Below are the code and all the weights of a small trained network. Each question names an input and a target symbol and asks about switching units off, where a switched-off unit gives its printed mean instead of its output.

import numpy as np


def w(rows, s, z=0):
    codes = np.array(rows[::2]) - 128.0
    scale = np.full(codes.shape[1], s)
    scale[-1] = z or s
    return codes * scale


def f(y):
    return y / 2 * (1 + np.tanh(0.7978845608 * (y + 0.044715 * y**3)))


def softmax(a):
    e = np.exp(a - a.max(-1, keepdims=True))
    return e / e.sum(-1, keepdims=True)


def log_softmax(a):
    a = a - a.max(-1, keepdims=True)
    return a - np.log(np.exp(a).sum(-1, keepdims=True))


def net(x, mask):
    ids = ['αβγδεζηλμξπστφψω'.index(c) for c in x.split()]
    T = len(ids)
    res = E[ids] + P[:T]
    q, k, v = (res @ M[0].T for M in (Q, K, V))
    z = softmax(np.where(np.tri(T) > 0, q @ k.T / 3**0.5, -1e9)) @ v
    res = res + np.where(mask[0], z, O[0][:, -1]) @ O[0][:, :-1]
    y = f(res @ A[0][:, :-1].T + A[0][:, -1])
    res = res + np.where(mask[1:13], y, B[0][:, -1]) @ B[0][:, :-1]
    return log_softmax(res[-1] @ U[:, :-1].T + U[:, -1])


Q, K, V, O, A, B = {}, {}, {}, {}, {}, {}
E = w([
[136,177,121],'α',
[136,119,115],'β',
[139,110,120],'γ',
[130,143,140],'δ',
[130,147,135],'ε',
[102,130,146],'ζ',
[122,78,141],'η',
[192,126,123],'λ',
[162,130,163],'μ',
[115,96,104],'ξ',
[136,129,135],'π',
[43,10,177],'σ',
[146,205,159],'τ',
[138,134,126],'φ',
[88,234,186],'ψ',
[131,129,136],'ω',
],0.013)
P = w([
[175,118,207],'0',
[105,121,172],'1',
[88,156,95],'2',
[253,128,48],'3',
[114,115,186],'4',
[88,192,136],'5',
],0.021)
Q[0] = w([
[185,110,248],'H1',
[100,107,128],'H1',
[125,97,119],'H1',
],0.017)
K[0] = w([
[192,104,252],'H1',
[112,104,144],'H1',
[130,172,135],'H1',
],0.012)
V[0] = w([
[58,113,248],'H1',
[14,125,116],'H1',
[39,185,180],'H1',
],0.012)
O[0] = w([
[215,96,197,253],'H1',
[193,223,254,3],'H1',
[190,104,237,119],'H1',
],0.0098,0.0064)
A[0] = w([
[102,181,129,97],'N1',
[173,101,93,26],'N2',
[195,180,191,37],'N3',
[225,198,118,17],'N4',
[178,150,81,61],'N5',
[170,124,218,189],'N6',
[131,225,157,164],'N7',
[125,247,96,47],'N8',
[126,219,133,1],'N9',
[165,130,58,90],'N10',
[69,127,140,33],'N11',
[8,201,218,66],'N12',
],0.016,0.0091)
B[0] = w([
[82,103,180,138],'N1',
[84,123,192,148],'N2',
[88,106,152,195],'N3',
[124,170,148,142],'N4',
[159,110,146,148],'N5',
[157,143,92,251],'N6',
[99,124,91,162],'N7',
[147,136,179,160],'N8',
[139,73,164,137],'N9',
[134,120,152,179],'N10',
[249,104,122,128],'N11',
[191,81,97,164],'N12',
],0.016,0.023)
U = w([
[139,166,60,183],'α',
[72,172,166,254],'β',
[130,106,133,135],'γ',
[189,117,54,76],'δ',
[139,122,114,144],'ε',
[136,116,148,159],'ζ',
[153,83,96,71],'η',
[73,62,247,133],'λ',
[139,92,138,101],'μ',
[102,86,17,98],'ξ',
[138,110,126,117],'π',
[186,72,193,13],'σ',
[138,115,118,130],'τ',
[140,110,111,125],'φ',
[155,151,231,167],'ψ',
[139,110,118,122],'ω',
],0.014,0.016)

Each question gives the input, a string of symbols that net reads in full, and the target symbol t.
The units are the heads (3 rows each of Q, K, V and O) and the neurons (one row each of A and B). Each row of codes is followed by its name. A weight is (code - 128) times the scale printed after its matrix; where a second scale follows, it is the last column's (O, A, B and U).
mask holds one flag per unit, heads first, then neurons. A switched-off unit (its flag False) gives its mean, the last column of its rows in O or B, instead of its output. The means were averaged over made-up inputs and are rounded, as every weight is.
A unit's drop is (log p(t) with every unit on - log p(t) with that unit switched off) / (log p(t) with every unit on - log p(t) with every unit switched off).
The circuit of an input: a set's keep is (log p(t) with only the set's units on - log p(t) with every unit switched off) / (log p(t) with every unit on - log p(t) with every unit switched off). Starting from the 12 units with the biggest drops (on a tie, the unit counted first), units are removed one at a time, each time the one whose removal leaves the highest keep (on an exact tie, the one counted first), for as long as the keep stays at least 0.8.
circuit, biggest first: the units of the circuit, biggest drop first
most important unit: the unit with the biggest drop
k most important neurons: the k neurons with the biggest drops, biggest first
drop of u: that unit's drop, to one decimal
input σ γ τ λ φ, target ψ: most important unit -> H1
input λ λ λ α ψ η, target ξ: circuit, biggest first -> [H1; N12]
input λ λ σ ε β α, target λ: circuit, biggest first -> [H1; N1; N9]
input σ λ σ η ε, target ψ: 4 most important neurons -> [N6; N3; N12; N4]
input λ α λ ε, target λ: circuit, biggest first -> [N6; N2]
input λ λ σ γ λ λ, target β: 2 most important neurons -> [N6; N12]
input ψ λ φ μ, target λ: 4 most important neurons -> [N2; N6; N10; N12]
input η ψ α, target λ: 3 most important neurons -> [N1; N9; N8]
input σ σ λ ζ μ, target ψ: 4 most important neurons -> [N6; N3; N4; N12]
input ζ ω λ ψ, target ψ: 2 most important neurons -> [N8; N6]
input σ λ ε μ δ, target ψ: 2 most important neurons -> [N6; N3]
input σ α μ, target α: 2 most important neurons -> [N2; N7]
input λ σ σ μ λ σ, target δ: 2 most important neurons -> [N6; N12]
input λ ψ λ η, target λ: circuit, biggest first -> [N2]
input ψ λ λ φ, target λ: circuit, biggest first -> [N6; N2]
input ψ λ μ σ, target λ: 3 most important neurons -> [N6; N2; N12]
input λ δ λ ψ, target ψ: 3 most important neurons -> [N8; N6; N10]
input λ α β σ ζ, target ξ: drop of N9 -> 0.0
input σ ζ ψ φ ζ, target ψ: drop of N7 -> 0.2
input σ η μ λ μ σ, target δ: drop of N12 -> 0.3
input ζ λ μ ξ, target λ: circuit, biggest first -> [N2]
